Here is a tiny trained network, its code and every weight. The questions are about switching its units off for an input and a target symbol, where a switched-off unit gives its printed mean instead of its output.

import numpy as np


def w(rows, s, z=0):
    codes = np.array(rows[::2]) - 128.0
    scale = np.full(codes.shape[1], s)
    scale[-1] = z or s
    return codes * scale


def f(y):
    return np.maximum(y, 0)


def softmax(a):
    e = np.exp(a - a.max(-1, keepdims=True))
    return e / e.sum(-1, keepdims=True)


def log_softmax(a):
    a = a - a.max(-1, keepdims=True)
    return a - np.log(np.exp(a).sum(-1, keepdims=True))


def net(x, mask):
    ids = ['ηθλστω'.index(c) for c in x.split()]
    T = len(ids)
    res = E[ids] + P[:T]
    u = 0
    for l in range(2):
        q, k, v = (res @ M[l].T for M in (Q, K, V))
        z = softmax(np.where(np.tri(T) > 0, q @ k.T / 3**0.5, -1e9)) @ v
        res = res + np.where(mask[u], z, O[l][:, -1]) @ O[l][:, :-1]
        u += 1
        y = f(res @ A[l][:, :-1].T + A[l][:, -1])
        res = res + np.where(mask[u : u + 12], y, B[l][:, -1]) @ B[l][:, :-1]
        u += 12
    return log_softmax(res[-1] @ U[:, :-1].T + U[:, -1])


Q, K, V, O, A, B = {}, {}, {}, {}, {}, {}
E = w([
[121,145,6],'η',
[85,171,224],'θ',
[106,191,16],'λ',
[172,135,136],'σ',
[110,77,215],'τ',
[229,251,164],'ω',
],0.015)
P = w([
[254,93,119],'0',
[27,159,152],'1',
[19,155,167],'2',
[26,134,170],'3',
[62,88,148],'4',
[58,101,146],'5',
[55,110,146],'6',
[52,110,142],'7',
[59,85,146],'8',
[60,106,148],'9',
[59,121,139],'10',
],0.0079)
Q[0] = w([
[1,119,168],'0.h1',
[105,174,65],'0.h1',
[63,200,143],'0.h1',
],0.0069)
K[0] = w([
[37,30,10],'0.h1',
[63,94,182],'0.h1',
[225,102,255],'0.h1',
],0.0069)
V[0] = w([
[67,240,94],'0.h1',
[112,220,170],'0.h1',
[36,2,204],'0.h1',
],0.0068)
O[0] = w([
[101,119,103,250],'0.h1',
[150,248,120,238],'0.h1',
[100,80,106,101],'0.h1',
],0.017,0.0015)
A[0] = w([
[205,84,136,163],'0.n1',
[128,227,100,4],'0.n2',
[92,99,9,112],'0.n3',
[58,96,186,137],'0.n4',
[79,142,61,199],'0.n5',
[143,70,29,236],'0.n6',
[126,9,166,223],'0.n7',
[178,154,169,135],'0.n8',
[105,173,223,235],'0.n9',
[120,77,173,86],'0.n10',
[79,73,114,145],'0.n11',
[252,120,199,155],'0.n12',
],0.011,0.0026)
B[0] = w([
[254,228,165,143],'0.n1',
[132,20,84,210],'0.n2',
[66,9,104,211],'0.n3',
[183,189,62,204],'0.n4',
[187,40,179,200],'0.n5',
[220,38,230,191],'0.n6',
[92,237,136,191],'0.n7',
[60,144,23,172],'0.n8',
[56,133,145,255],'0.n9',
[59,196,137,164],'0.n10',
[67,85,154,173],'0.n11',
[152,238,78,182],'0.n12',
],0.0066,0.0084)
Q[1] = w([
[1,133,179],'1.h1',
[149,112,231],'1.h1',
[243,92,121],'1.h1',
],0.0069)
K[1] = w([
[253,144,176],'1.h1',
[156,130,196],'1.h1',
[74,105,54],'1.h1',
],0.0073)
V[1] = w([
[176,116,67],'1.h1',
[233,218,192],'1.h1',
[240,76,254],'1.h1',
],0.0078)
O[1] = w([
[163,10,112,167],'1.h1',
[118,123,164,255],'1.h1',
[216,177,164,85],'1.h1',
],0.012,0.0082)
A[1] = w([
[123,98,150,104],'1.n1',
[251,143,158,206],'1.n2',
[68,233,168,56],'1.n3',
[115,100,185,65],'1.n4',
[88,147,151,187],'1.n5',
[101,120,145,124],'1.n6',
[95,86,47,147],'1.n7',
[201,130,90,1],'1.n8',
[34,117,187,128],'1.n9',
[133,72,161,107],'1.n10',
[106,121,86,42],'1.n11',
[130,45,181,119],'1.n12',
],0.014,0.0071)
B[1] = w([
[136,177,115,160],'1.n1',
[11,103,153,183],'1.n2',
[187,25,15,230],'1.n3',
[105,117,226,166],'1.n4',
[192,85,173,202],'1.n5',
[137,155,59,165],'1.n6',
[188,105,179,245],'1.n7',
[255,214,93,140],'1.n8',
[161,171,102,255],'1.n9',
[50,142,51,189],'1.n10',
[200,136,54,155],'1.n11',
[120,234,132,224],'1.n12',
],0.0069,0.017)
U = w([
[199,181,134,236],'η',
[164,28,178,108],'θ',
[250,70,152,108],'λ',
[114,71,100,166],'σ',
[21,102,82,134],'τ',
[122,130,29,2],'ω',
],0.014,0.0059)

Each question gives the input, a string of symbols that net reads in full, and the target symbol t.
The units are the heads (3 rows each of Q, K, V and O) and the neurons (one row each of A and B). Each row of codes is followed by its name. A weight is (code - 128) times the scale printed after its matrix; where a second scale follows, it is the last column's (O, A, B and U).
mask holds one flag per unit, layer by layer, with each layer's heads first. A switched-off unit (its flag False) gives its mean, the last column of its rows in O or B, instead of its output. The means were averaged over made-up inputs and are rounded, as every weight is.
A unit's drop is (log p(t) with every unit on - log p(t) with that unit switched off) / (log p(t) with every unit on - log p(t) with every unit switched off).
The circuit of an input: a set's keep is (log p(t) with only the set's units on - log p(t) with every unit switched off) / (log p(t) with every unit on - log p(t) with every unit switched off). Starting from the 12 units with the biggest drops (on a tie, the unit counted first), units are removed one at a time, each time the one whose removal leaves the highest keep (on an exact tie, the one counted first), for as long as the keep stays at least 0.8.
units of the circuit, in order: the units of the circuit, biggest drop first
most important unit: the unit with the biggest drop
k most important neurons: the k neurons with the biggest drops, biggest first
k most important neurons of layer l: the k neurons of layer l with the biggest drops, biggest first
input σ τ σ τ σ η, target τ: units of the circuit, in order : [1.n3, 0.n3]
input η τ λ σ, target τ: 3 most important neurons of layer 1 : [1.n2, 1.n7, 1.n5]
input σ θ τ σ τ σ λ σ λ τ, target η: most important unit : 1.h1
input ω σ λ ω τ θ η η η τ θ, target τ: units of the circuit, in order : [1.h1, 0.n8, 0.h1]
input ω ω σ σ, target ω: 4 most important neurons of layer 1 : [1.n9, 1.n11, 1.n6, 1.n2]
input σ σ σ ω θ ω τ θ, target η: 2 most important neurons : [0.n12, 0.n1]
input τ σ θ σ λ, target σ: 2 most important neurons : [1.n7, 0.n9]
input η λ τ λ, target τ: 4 most important neurons of layer 1 : [1.n10, 1.n12, 1.n5, 1.n3]
input η τ η ω η η λ σ, target τ: 4 most important neurons : [1.n7, 0.n6, 1.n2, 1.n5]
input ω σ σ η σ σ θ τ θ, target τ: 4 most important neurons : [0.n1, 0.n12, 1.n10, 0.n8]
input η ω σ τ σ τ λ, target τ: 4 most important neurons of layer 1 : [1.n10, 1.n12, 1.n3, 1.n5]
input λ η ω λ λ η λ, target λ: 2 most important neurons : [1.n7, 1.n2]
input σ η λ, target σ: 4 most important neurons of layer 0 : [0.n9, 0.n4, 0.n12, 0.n2]
input η λ λ, target λ: 2 most important neurons of layer 0 : [0.n2, 0.n9]
input τ η τ λ η τ η, target τ: units of the circuit, in order : [1.n3]
input θ σ σ τ σ τ η ω σ τ θ, target ω: 4 most important neurons of layer 0 : [0.n6, 0.n4, 0.n5, 0.n3]
input ω λ η σ, target ω: 4 most important neurons of layer 1 : [1.n9, 1.n11, 1.n2, 1.n6]
input λ η η, target λ: 2 most important neurons : [1.n7, 0.n9]
input σ η σ, target η: 4 most important neurons of layer 0 : [0.n12, 0.n1, 0.n8, 0.n6]
input σ σ σ, target η: 4 most important neurons of layer 0 : [0.n12, 0.n1, 0.n8, 0.n3]
input η τ τ θ, target θ: most important neuron : [0.n6]
input τ θ θ η λ σ τ θ, target λ: 3 most important neurons : [1.n3, 0.n1, 1.n5]
input θ τ λ σ σ λ τ, target ω: 2 most important neurons : [0.n6, 1.n7]
